Each row is followed by its group and then its class within the group.
[  2.5  -3.4  -6.6   4.3  -5.9  -3.9   9.1 -11.2  -3.1   4.2  -1.1   6.7
   7.4   2.8   1.3  -1.0   1.0  -4.3  -3.7   3.5 -18.3  -0.4  -0.5  -6.8
 -16.6  -6.6   5.1   2.0  14.4] -> Z170.Z687
[ 25.8   8.2 -11.9   2.8   3.2   1.6   1.9  11.7   0.1   2.5  -1.0  -4.7
   5.3  10.1  -9.5   1.0   2.5   0.0   1.2   5.0 -13.4   0.6   0.9   4.3
  -9.5  -0.3   7.4   2.7  23.0] -> Z767.Z492
[32.1 -5.3 -3.0  2.3  8.4  0.5 14.0 13.8  0.9  9.8  1.6 -5.8  0.1 -9.7
 -4.7 -1.6 -1.6 -2.6  5.3 -9.7 -8.4 -2.9 -3.0 -3.8 -3.9 19.2 -0.8  2.8
 29.4] -> Z767.Z998
[ 40.0  -9.0 -10.1   3.3  -0.8  -0.5  20.1  14.6  -0.7   8.9   1.8  -9.6
   0.2 -11.9  -2.8   4.5   5.0  -1.8   7.2   1.9 -34.9   2.8  -2.0  -2.5
  -9.2  17.2  -3.8   1.7  28.5] -> Z767.Z492
[ 46.2   5.2  -4.3   0.3   5.2  -2.4  -1.9   6.4  -2.9   6.7   2.3   3.8
  -5.4   9.2  -3.7   3.0  -0.4  -6.3   2.3   0.1 -14.1   0.4   3.1   4.4
  -3.1  10.8  -3.9   1.5  18.1] -> Z767.Z492
[-10.9 -20.9  -8.2   3.6 -20.2   6.0  42.1  12.8   8.4  -7.7   6.1  -8.9
  -0.4  38.7   3.6   2.1  -6.2   0.9  -7.8 -11.8  19.8   6.4   0.9   4.4
   2.7  10.3  -6.6   0.9  12.0] -> Z517.Z960
[ 48.5 -50.2 -44.1  13.3  24.2 -19.3  77.3   5.2   1.7  15.0  -3.3   5.1
  10.5 -47.8   1.1   1.0 -18.5  13.7 -27.9 -59.7   4.9  -0.4  -2.0 -18.4
  -0.3  34.4 -22.7 -21.6 -31.4] -> Z170.Z687
[ 21.4   1.9  -6.5  -2.1  16.6   8.9   8.3   2.6  -1.2   2.7  -2.8   3.2
   3.7   1.7 -12.3   3.1  -2.1  -1.9  -5.7 -16.5  18.8  -5.6  -0.5  -0.2
   2.4  17.6  -1.9   6.6  -8.0] -> Z767.Z998
[-11.7   0.6   7.5   6.8  -3.7  -5.0  13.1 -16.4   4.8  -2.4   3.6  11.1
  14.7   1.5   0.2  -0.5  -1.3  -0.8  -5.5  -1.7  16.9   1.7   2.8   5.3
   5.2  -1.1   5.5  -8.4 -29.2] -> Z517.Z783
[15.1 -9.6  0.0 -2.8 -1.3 -4.5 16.8 -2.5  0.9 -1.2 -0.3  2.8  3.9 -4.5
  7.6 -0.1 -3.5  1.4 -6.3  0.7 -0.4 -1.3  2.3 -3.3 -0.2 -8.4 -2.0 -3.5
 -0.4] -> Z170.Z836
[ 20.2  -3.9  -0.7   3.4   2.9  -3.5   4.0  -5.8   3.5  -0.3  -1.6   6.4
   3.0   5.3   8.1   5.0   0.1   6.0 -12.2   4.1  34.9  -4.0   4.7  -9.2
   2.8 -15.0   1.5   2.0 -23.3] -> Z170.Z687
[  5.1  -8.8   6.1  -1.5  -6.8   4.2  11.7   2.5   9.3  -5.5   3.4 -10.8
   6.4 -16.7  -0.6  -2.6   5.6   5.5  -3.7  -7.4   5.1   8.3   2.5   0.5
  -2.0   3.2   4.9  -6.2  -3.9] -> Z517.Z960
[ -2.9  -6.9  -9.1  -1.5  -5.8  -6.0   2.9   4.1  -3.2   3.9   4.1  -6.1
   1.3   9.7   1.7   1.5  -3.0   3.2  -5.6   5.3  22.6  -1.0   1.1  -6.4
   0.7  -5.4  -0.9  -3.3 -14.1] -> Z170.Z687
[-5.4 -1.4  7.7 -3.1 -4.8  2.5  5.9 -3.3  7.9  6.9  2.8 20.4 12.1 -6.8
  8.1 -1.6 -1.2  4.2 -3.8  5.1 19.0  1.9  3.0 -0.8  3.2 -9.6  7.7  1.7
 -7.4] -> Z517.Z783
[  1.1  -5.9   3.6   1.8  -8.1  -0.7   1.8  -3.8   3.9   6.6  -0.9   0.2
   6.7 -14.0  14.9   0.0   4.2   0.1 -10.9   8.6   2.3  -0.5  -1.0 -12.5
  -6.6  -8.1   6.5  -1.3  -5.3] -> Z170.Z836
[ -1.6  -6.9 -12.8  -1.8  -3.4  -4.5   5.7  -0.6   0.8  -2.3   0.9  -2.7
   1.6   5.2   2.7   1.6  -2.5   0.5  -3.3  -0.5   8.1  -4.1   6.1  -6.0
   0.8  -8.6   1.9   1.5  -6.2] -> Z170.Z687
[  8.9  -1.3  -0.9   4.7   3.9   0.5  -6.1   0.2   1.6  13.8  -3.5  -4.2
  14.3 -18.1  -1.1   1.8   3.3  -3.6  -3.0   6.5   1.7  -0.2   7.2 -11.7
  -0.2  -4.8  -1.4  -2.8   2.2] -> Z170.Z836
